135	-169	218	4	-158	662	245 value 135, 245

150	254	-474	637	124	436	-351 value 150, -351

305	-329	655	530	-556	67	-507 value 305, -507

-295	549	-460	-742	201	415 value -295, 415

82	564	340	-606	147	-385 value 82, -385

-96	240	-27	-707 value -96, -707

-250	334	86	649	215 value -250, 215

526	176	264	191	-316	355 value 526, 355

-36	-124	-192	440	-456	-188	294
598	202	-656	549	-63	150	-241
-366	-454	298	-499	58	-446	331
value -36, 331
---
array([[  -7,  207,  -94, -228, -206,  -59,   92],
       [ 254,  327, -291, -119, -193,   81,  148],
       [ 134, -634,   72,  172,  361,  -69,  104]]) | 72

array([[-728, -451, -475,  463, -469],
       [  52, -235, -201, -589,  444],
       [ 585,  523,  384,  656, -387]]) | -201

array([ 390,  251, -384,  108, -441,   14, -735]) | 14

array([ 144,  240,  657,  645, -317]) | 240

array([   2,  -31, -364, -692, -188]) | -188

array([[-118, -137,   44,   54,  227],
       [-240,   55,  240, -513,  313],
       [ 561,  404,  -27, -521,   39]]) | 44

array([ 275, -418, -263,   87,  715]) | 87
---
-589	-155	30	541	387	-639	162 ==> -155
62	145	-636	106	38	6 ==> 145
571	-710	-273	-504	365 ==> -710
538	-263	-131	12 ==> -263
32	135	146	163	-540	446 ==> 135
195	-196	598	127 ==> -196
701	-536	47	363 ==> -536
---
373	295	-369	560
-341	-343	-93	-279
-229	-54	374	-89
-> -54

-69	-92	-112	50	24	-463
209	-536	336	472	-158	719
-261	153	-130	25	163	246
-> 153

181	374	357	-42	-108
176	220	-73	-6	24
-611	240	143	-230	82
-> 240

22	47	-7	19	-3	18
547	35	-252	-400	138	-38
-196	596	125	399	-288	305
-> 596

95	-737	-186	-163	-351	-4
95	-737	-425	-204	-434	25
-24	-737	-71	224	-278	7
-> -737

-434	514	176	-560	-193	-584
-599	-356	-101	397	-501	435
358	-641	-427	265	-376	-332
-> -641

-140	-544	-229	-283	132	-134
198	63	282	45	-256	102
-230	-612	-359	-275	2	-321
-> -612

-454	-459	381	-415	296	-233	522
-47	18	-14	80	-128	-160	-164
-513	418	-535	-371	579	-638	592
-> 418
---
50	445	-85	-239	-126	648	530
-217	-316	183	512	21	211	-1
444	-16	69	-327	238	-102	16
Answer: -16

-585	346	-290	-13	-222
-558	14	-513	-211	-207
485	-641	-37	-75	37
Answer: -641

177	71	-555	95
-174	-61	609	-23
99	-188	-328	-232
Answer: -188

-234	137	-35	-64	318
-80	-426	34	223	-472
20	-318	25	90	-524
Answer: -318

-186	-257	-589	525	-270
-226	-188	4	-160	-153
-280	-408	-304	366	-357
Answer: -408

-169	384	16	-192	239	195
9	-313	-551	211	104	345
-257	266	-260	90	-426	-479
Answer: 266

-151	-105	-504	346	-91
-47	-128	-562	-189	163
210	-110	-111	-290	214
Answer: -110

-143	-359	321	-641	-624	8	-577
508	-147	-65	-563	-456	-216	-366
-406	-189	419	-530	-234	-579	150
Answer: -189

202	-76	45	-4	87	-49
-692	-329	136	-710	583	-41
-394	391	692	-339	-18	-400
Answer: 391

-249	580	227	305
556	314	373	93
598	312	374	-233
Answer: 312
---
 0.001  -0.040  -0.006  -0.049  -0.050  -0.134
 0.082  -0.097  -0.088   0.112   0.122  -0.122
 0.037  -0.087  -0.037   0.006   0.079   0.084
gives 0.037

 0.16  -0.09   0.09  -0.11  -0.03  -0.07
-0.01  -0.10  -0.14  -0.08  -0.02  -0.15
-0.04   0.02  -0.01  -0.03   0.07  -0.13
gives -0.04

 0.08   0.19   0.14  -0.08   0.04  -0.13
 0.14   0.11   0.10   0.07   0.16   0.04
 0.15   0.11   0.17   0.09   0.09   0.02
gives 0.15

 -72.25   -35.57   -78.88    38.31   -50.70   -27.36   -76.49
  96.40   -54.85    48.32   132.64    83.64   -75.19   157.16
-118.03   -37.63  -198.93   116.83   146.06   183.08   -78.68
gives -118.03

 0.094   0.054   0.058   0.080   0.076   0.065
 0.063   0.068   0.067   0.079   0.063   0.073
 0.065  -0.149   0.143   0.032  -0.130   0.033
gives 0.065

-1.488  -1.129  -1.283  -1.500
 1.481  -0.274   1.888   0.970
 0.039  -1.397  -0.359  -2.165
gives 0.039

-15.65    4.76   -1.69  -12.17   -7.88
  9.09    7.97   -5.00    1.66   23.32
 -2.99    5.47    8.88    6.23   -6.27
gives -2.99

 1.083   1.307  -1.585  -0.115   0.436  -0.151
 0.123  -0.224  -0.667  -0.859   0.057   0.348
-0.858   0.750   0.470   1.182  -0.471   0.607
gives -0.858
---
-37	-170	-545	233	119
-38	-151	-29	-457	-154
529	-211	227	-657	-100
>> 529, -657

-165	132	-70	248
298	-601	456	192
156	-311	390	131
>> 456, -601

-677	-135	-495	-161	-258
-69	218	-45	215	-201
-251	234	-508	-4	-362
>> 234, -677

219	65	-189	452	595	-737 >> 595, -737

399	308	333	441	216	483	709
626	279	505	397	445	433	533
510	437	450	369	504	522	386
>> 709, 216

315	-711	386	-214	-532 >> 386, -711

-8	275	13	243	-160	368	24
-558	-133	-630	-109	-194	-486	-44
>> 368, -630
---
array([-0.167,  0.004,  0.180,  0.157, -0.025,  0.045]) yields -0.167
array([ 10.47,  17.21,  -1.22,   8.84, -13.43, -14.96]) yields 10.47
array([  6.8,  16.4, -10.2, -12.7]) yields 6.8
array([-16.893,  -3.260,   1.404,  12.050, -10.106, -19.509]) yields -16.893
array([ 0.342, -0.192,  0.637, -0.297, -1.194,  1.469]) yields 0.342
array([-0.107,  1.764, -0.784,  0.040, -1.423]) yields -0.107
---
 -38    79   126   107  -146
 285     6   384   -48  -647
-129  -208    20  -115   291
--> 384

-154     3    31   353   243    80
-276   -55    -2   570  -269    -6
--> 353

-415   250    89    32  -127  -181
-259   185   494   112  -498  -197
-270   -11   421   159  -605   311
--> 112

-416  -412   559   360   107
 -43  -135  -491  -155   620
--> 559

  17   686   100    36
-136  -381  -115    32
--> 686

  80  -486  -723   296   -16
-619    14  -138   180  -136
--> -723

 123  -208  -261    17   133
 598  -250  -274   351   276
-453    32   -72  -348  -140
--> -274

 454   520   194   -46  -547
-361   407   105    58   -99
-634   251   -43   126    12
--> 105
---
[[-19 103 723  15]
 [ -3  64  -8 206]
 [ -3 103  -8 327]] yields 15, -3

[[  94 -414 -259  455 -264  560]
 [ 455  312 -329  324 -152  479]] yields 560, 455

[ 268 -295 -434   81  542] yields 542, 268

[-483  736  -32  268 -106] yields -106, -483

[[ 185  123  294  182 -540]
 [-370 -177 -238 -154  229]] yields -540, -370

[[ 385   74  115  395   61 -320]
 [ -27   49  -40  -97  193  317]
 [ 271  526 -362 -717 -116 -456]] yields -320, 271

[-172  417 -634 -193 -185  441 -256] yields -256, -172

[-111  264  138  600  114  609  666] yields 666, -111

[ 105  419 -337 -723   43 -294  258] yields 258, 105

[ 138  111  597 -508  104  226] yields 226, 138
---
7560,4720,8513,5911,6512,4097
4648,3867,9751,9010,3057,8528
2665,7621,5271,7855,8850,3014
: 7560, 3014

4804,7785,5185,8680,4742,8275,7459
5913,3094,8371,3796,4861,6151,5337
: 4804, 5337

-1,5,29,-4
-33,6,7,-29
-32,10,-19,-32
: -1, -32

336,729,488,122,203,995,376: 336, 376

64,129,178,203
117,117,102,36
: 64, 36

499,747,182,699,561,623,545
812,521,698,519,676,707,424
536,669,480,660,584,592,641
: 499, 641

6,1,9,1,8
4,3,6,6,7
: 6, 7
---
-94	-305	445	-443	162	-2	-300
7	-172	692	-313	199	202	677
ans = -313

-237	418	-326	306	-449	-540	66
-123	-620	611	-93	325	-201	-243
ans = -540

234	505	322	-442	-609 ans = -442

-278	701	-683	720	2 ans = -278

379	-75	-719	-553	546	-183
-68	93	183	81	132	-75
ans = -553

732	-173	436	686 ans = 436

-24	-412	80	-392	107	262	148
-360	188	-195	-47	-10	-224	246
64	-205	-361	451	277	-558	-121
ans = -412

-391	-608	127	90	114	-24
-121	96	81	60	340	486
ans = -391

349	693	-353	-667 ans = -353

344	-492	352	-736	391	99
665	613	297	-317	-235	-338
ans = -492
---
[-141.4  -43.3   12.3  127.9  155.4] result: 155.4
[-0.167 -0.065  0.014  0.066  0.168  0.008] result: 0.008
[ -0.3  -5.3 -14.2 -10.1   8.5  16.8 -15.6] result: -15.6
[  3.10  -4.24  11.70 -12.69  -9.60] result: -9.60
[ -84.593   -7.001   16.093   45.981 -176.711  182.195] result: 182.195
[  1.1   5.8  14.5   4.2 -16.3] result: -16.3
[ 0.064 -0.126  0.087  0.158] result: 0.158
